Here is a tiny trained network, its code and every weight. The questions are about switching its units off for an input and a target symbol, where a switched-off unit gives its printed mean instead of its output.

import numpy as np


def w(rows, s, z=0):
    codes = np.array(rows[::2]) - 128.0
    scale = np.full(codes.shape[1], s)
    scale[-1] = z or s
    return codes * scale


def f(y):
    return y / 2 * (1 + np.tanh(0.7978845608 * (y + 0.044715 * y**3)))


def softmax(a):
    e = np.exp(a - a.max(-1, keepdims=True))
    return e / e.sum(-1, keepdims=True)


def log_softmax(a):
    a = a - a.max(-1, keepdims=True)
    return a - np.log(np.exp(a).sum(-1, keepdims=True))


def net(x, mask):
    ids = ['αβγδζπστψ'.index(c) for c in x.split()]
    T = len(ids)
    res = E[ids] + P[:T]
    u = 0
    for l in range(2):
        r = res
        for j in range(2):
            rows = slice(3 * j, 3 * j + 3)
            q, k, v = (r @ M[l][rows].T for M in (Q, K, V))
            z = softmax(np.where(np.tri(T) > 0, q @ k.T / 3**0.5, -1e9)) @ v
            o = O[l][rows]
            res = res + np.where(mask[u + j], z, o[:, -1]) @ o[:, :-1]
        u += 2
        y = f(res @ A[l][:, :-1].T + A[l][:, -1])
        res = res + np.where(mask[u : u + 8], y, B[l][:, -1]) @ B[l][:, :-1]
        u += 8
    return log_softmax(res[-1] @ U[:, :-1].T + U[:, -1])


Q, K, V, O, A, B = {}, {}, {}, {}, {}, {}
E = w([
[36,134,183,249,23,198,123,170,138,53,158],'α',
[128,187,81,150,136,71,62,105,248,138,69],'β',
[114,68,164,155,151,47,112,44,138,133,188],'γ',
[140,144,156,177,241,86,175,85,123,111,134],'δ',
[161,98,127,85,130,169,117,89,17,179,59],'ζ',
[96,72,112,119,47,129,54,66,57,115,118],'π',
[197,81,57,93,96,55,86,225,130,82,144],'σ',
[140,116,113,119,88,254,162,27,171,78,166],'τ',
[180,181,87,64,83,91,103,147,79,225,165],'ψ',
],0.0096)
P = w([
[84,91,233,103,216,124,113,141,165,162,25],'0',
[208,157,90,219,161,97,145,103,80,108,84],'1',
[33,147,68,147,227,238,17,191,105,82,227],'2',
[122,164,221,33,168,145,178,128,178,86,134],'3',
[186,101,71,161,115,44,237,105,71,142,109],'4',
[7,54,25,106,195,199,130,155,107,142,254],'5',
[181,151,221,55,112,166,185,139,229,78,200],'6',
[188,123,59,164,139,21,208,100,84,115,95],'7',
],0.0059)
Q[0] = w([
[160,94,115,134,120,120,158,171,126,125,42],'0.h0',
[187,105,167,125,96,103,149,137,102,74,75],'0.h0',
[157,122,43,168,74,3,142,102,86,67,140],'0.h0',
[181,162,134,112,126,107,101,102,189,176,24],'0.h1',
[79,120,96,113,64,123,23,83,144,141,114],'0.h1',
[85,134,18,118,204,187,110,151,60,158,235],'0.h1',
],0.019)
K[0] = w([
[149,129,149,119,174,138,118,162,99,96,50],'0.h0',
[132,85,140,109,112,133,68,161,93,104,78],'0.h0',
[125,98,99,104,106,21,147,213,121,30,152],'0.h0',
[155,168,72,128,175,134,67,102,184,150,79],'0.h1',
[116,108,105,77,12,122,73,79,150,133,126],'0.h1',
[161,116,94,6,90,155,238,138,114,183,209],'0.h1',
],0.02)
V[0] = w([
[89,150,122,131,88,82,186,102,98,61,155],'0.h0',
[50,68,2,145,181,158,125,176,120,148,76],'0.h0',
[226,21,142,87,122,137,123,243,167,55,141],'0.h0',
[76,23,57,186,211,133,55,155,81,95,68],'0.h1',
[112,122,124,168,154,113,144,67,201,190,236],'0.h1',
[197,74,132,128,146,209,140,113,202,29,118],'0.h1',
],0.0085)
O[0] = w([
[115,74,108,166,153,113,114,144,103,135,120,99],'0.h0',
[172,189,110,147,97,155,79,184,155,86,75,159],'0.h0',
[23,214,156,102,102,74,135,99,68,63,85,180],'0.h0',
[117,62,79,152,154,143,166,66,253,104,52,108],'0.h1',
[86,167,107,102,203,155,165,183,125,117,132,152],'0.h1',
[58,116,153,98,94,151,214,53,96,197,87,4],'0.h1',
],0.0058,0.0036)
A[0] = w([
[215,53,1,146,76,176,182,125,69,145,116,4],'0.n0',
[77,183,211,83,144,110,176,96,184,162,62,51],'0.n1',
[14,184,137,56,106,182,83,152,186,176,131,194],'0.n2',
[17,67,203,90,86,146,43,194,153,40,94,91],'0.n3',
[182,127,94,94,39,158,166,171,144,164,177,204],'0.n4',
[63,135,98,219,62,97,140,143,87,90,95,204],'0.n5',
[143,214,245,39,142,101,136,199,125,141,50,151],'0.n6',
[222,236,67,177,86,93,239,70,93,111,50,103],'0.n7',
],0.0081,0.0024)
B[0] = w([
[119,96,196,109,162,153,1,138,124,16,86,168],'0.n0',
[171,142,120,78,68,122,34,156,110,151,184,179],'0.n1',
[140,95,191,152,224,124,166,122,39,93,133,182],'0.n2',
[192,111,112,75,231,121,142,174,163,166,123,188],'0.n3',
[181,129,63,129,166,165,152,89,167,146,134,229],'0.n4',
[119,135,76,126,57,76,99,25,122,128,165,215],'0.n5',
[65,79,123,143,132,151,145,32,181,123,117,245],'0.n6',
[210,145,93,162,151,113,192,202,81,101,88,255],'0.n7',
],0.0089,0.0045)
Q[1] = w([
[153,118,42,142,249,44,151,166,190,96,166],'1.h0',
[21,33,234,126,114,62,169,124,99,76,166],'1.h0',
[128,164,96,116,115,180,141,96,172,184,240],'1.h0',
[201,169,218,41,111,127,175,181,155,141,163],'1.h1',
[90,145,130,133,38,152,127,106,222,24,118],'1.h1',
[148,133,114,152,105,36,156,144,157,179,67],'1.h1',
],0.013)
K[1] = w([
[119,140,8,140,157,70,155,131,105,86,183],'1.h0',
[62,81,179,170,127,49,165,52,149,144,112],'1.h0',
[138,137,142,120,134,145,137,156,155,162,210],'1.h0',
[185,170,130,187,164,193,127,134,112,181,145],'1.h1',
[143,121,39,127,141,139,140,110,126,39,136],'1.h1',
[116,149,86,142,157,67,80,138,119,186,107],'1.h1',
],0.017)
V[1] = w([
[138,239,142,77,176,119,159,163,165,221,50],'1.h0',
[93,180,79,102,152,179,90,249,17,87,82],'1.h0',
[97,132,83,226,79,130,35,188,34,63,183],'1.h0',
[152,231,227,156,70,112,153,132,206,254,135],'1.h1',
[175,93,176,177,157,185,91,67,108,161,136],'1.h1',
[164,209,99,35,214,127,252,132,146,100,89],'1.h1',
],0.0065)
O[1] = w([
[112,64,116,189,94,111,145,120,99,133,192,93],'1.h0',
[172,89,177,191,92,96,124,180,238,3,156,238],'1.h0',
[172,213,118,136,123,191,136,166,190,46,76,245],'1.h0',
[95,14,145,100,143,25,200,220,100,147,183,3],'1.h1',
[103,97,164,170,179,138,46,140,134,169,152,183],'1.h1',
[179,116,242,68,96,160,200,166,144,152,183,205],'1.h1',
],0.0046,0.0044)
A[1] = w([
[101,121,75,196,53,120,162,228,242,244,69,62],'1.n0',
[53,118,90,100,162,192,85,169,176,138,142,1],'1.n1',
[172,181,85,164,86,155,113,234,163,118,147,53],'1.n2',
[146,177,209,135,117,70,63,128,58,98,52,46],'1.n3',
[145,71,163,145,250,116,125,58,81,138,87,177],'1.n4',
[17,124,103,151,224,163,126,132,176,135,154,105],'1.n5',
[16,125,1,144,137,146,170,109,213,117,163,126],'1.n6',
[8,190,158,120,129,160,94,133,119,30,194,66],'1.n7',
],0.0084,0.0033)
B[1] = w([
[165,4,67,177,41,194,155,125,185,201,108,122],'1.n0',
[149,115,103,206,118,64,170,94,66,86,133,145],'1.n1',
[114,111,123,94,123,116,134,108,75,177,150,254],'1.n2',
[70,93,138,116,90,121,160,195,125,119,150,174],'1.n3',
[55,150,140,135,151,114,155,144,151,165,127,211],'1.n4',
[140,106,128,56,32,118,112,138,108,94,121,163],'1.n5',
[160,67,227,177,132,132,103,136,119,101,108,137],'1.n6',
[145,118,79,117,159,119,119,135,109,216,141,149],'1.n7',
],0.012,0.0099)
U = w([
[170,187,175,109,170,222,116,137,253,75,103,252],'α',
[115,168,109,136,56,90,165,129,74,96,96,107],'β',
[58,124,68,164,110,183,65,193,154,94,110,116],'γ',
[126,87,148,210,124,107,83,82,74,108,88,72],'δ',
[133,91,74,150,100,161,141,169,159,170,95,66],'ζ',
[184,123,79,116,177,116,39,199,44,140,160,130],'π',
[120,44,204,116,108,126,127,234,94,101,89,61],'σ',
[39,109,145,73,133,126,122,108,111,208,85,191],'τ',
[109,149,91,232,218,98,188,189,125,134,88,70],'ψ',
],0.0041,0.0042)

Each question gives the input, a string of symbols that net reads in full, and the target symbol t.
The units are the heads (3 rows each of Q, K, V and O) and the neurons (one row each of A and B). Each row of codes is followed by its name. A weight is (code - 128) times the scale printed after its matrix; where a second scale follows, it is the last column's (O, A, B and U).
mask holds one flag per unit, layer by layer, with each layer's heads first. A switched-off unit (its flag False) gives its mean, the last column of its rows in O or B, instead of its output. The means were averaged over made-up inputs and are rounded, as every weight is.
A unit's drop is (log p(t) with every unit on - log p(t) with that unit switched off) / (log p(t) with every unit on - log p(t) with every unit switched off).
top k neurons: the k neurons with the biggest drops, biggest first
top k neurons in layer l: the k neurons of layer l with the biggest drops, biggest first
which heads matter: for each layer, one digit per head in row order, 1 if its drop is at least 0.15 and else 0, layers parted by /
input γ α σ ψ δ, target β: top neuron : [0.n7]
input ψ σ π ψ α, target β: which heads matter : 10 / 01
input ψ ζ π δ, target τ: top 3 neurons in layer 0 : [0.n4, 0.n6, 0.n7]
input σ τ γ ψ ψ σ π, target τ: which heads matter : 11 / 10
input α σ σ, target α: top 3 neurons in layer 0 : [0.n3, 0.n5, 0.n7]
input ζ ψ ζ σ σ δ, target α: which heads matter : 11 / 01
input π ψ ψ σ, target τ: top 2 neurons : [0.n6, 0.n3]
input α ψ δ β γ α δ α, target δ: top 2 neurons : [0.n5, 1.n6]
input ψ δ β ψ ψ γ α δ, target ψ: which heads matter : 10 / 00
input π σ π, target α: which heads matter : 11 / 01
input ψ δ σ δ ψ β, target π: top 3 neurons : [0.n6, 1.n2, 1.n4]
input ψ τ ψ ψ, target α: which heads matter : 00 / 10
input σ σ δ ψ π γ σ σ, target β: which heads matter : 10 / 01
input ψ ψ α, target π: which heads matter : 01 / 00
input ζ δ γ ψ δ ψ π, target τ: which heads matter : 01 / 10
input σ δ τ β γ τ ψ, target τ: top 3 neurons : [0.n4, 0.n6, 1.n4]
input ψ τ ψ δ ζ, target σ: top neuron in layer 1 : [1.n3]
input ψ ψ π β, target τ: top 2 neurons in layer 0 : [0.n2, 0.n6]
input δ ψ σ δ α γ, target σ: top 4 neurons : [1.n6, 1.n5, 0.n3, 0.n0]
input ψ δ σ π τ, target β: top 3 neurons : [0.n7, 0.n5, 1.n2]
input σ ψ ζ, target π: which heads matter : 11 / 10
input ψ ψ ψ τ ψ, target π: which heads matter : 11 / 00
input ψ ζ ψ β τ, target α: top neuron : [0.n0]
input ψ β ψ π ψ σ ζ, target τ: which heads matter : 10 / 10
input ψ δ π, target π: top 3 neurons : [0.n6, 1.n2, 1.n4]
input ψ ψ δ ψ β, target ζ: which heads matter : 00 / 00
input α β ψ δ γ δ ψ δ, target ψ: top 2 neurons : [0.n7, 1.n4]
input δ ψ ψ β, target τ: top 4 neurons : [0.n2, 0.n6, 0.n7, 0.n4]
input γ ψ δ γ ψ γ ψ σ, target β: top neuron in layer 0 : [0.n7]
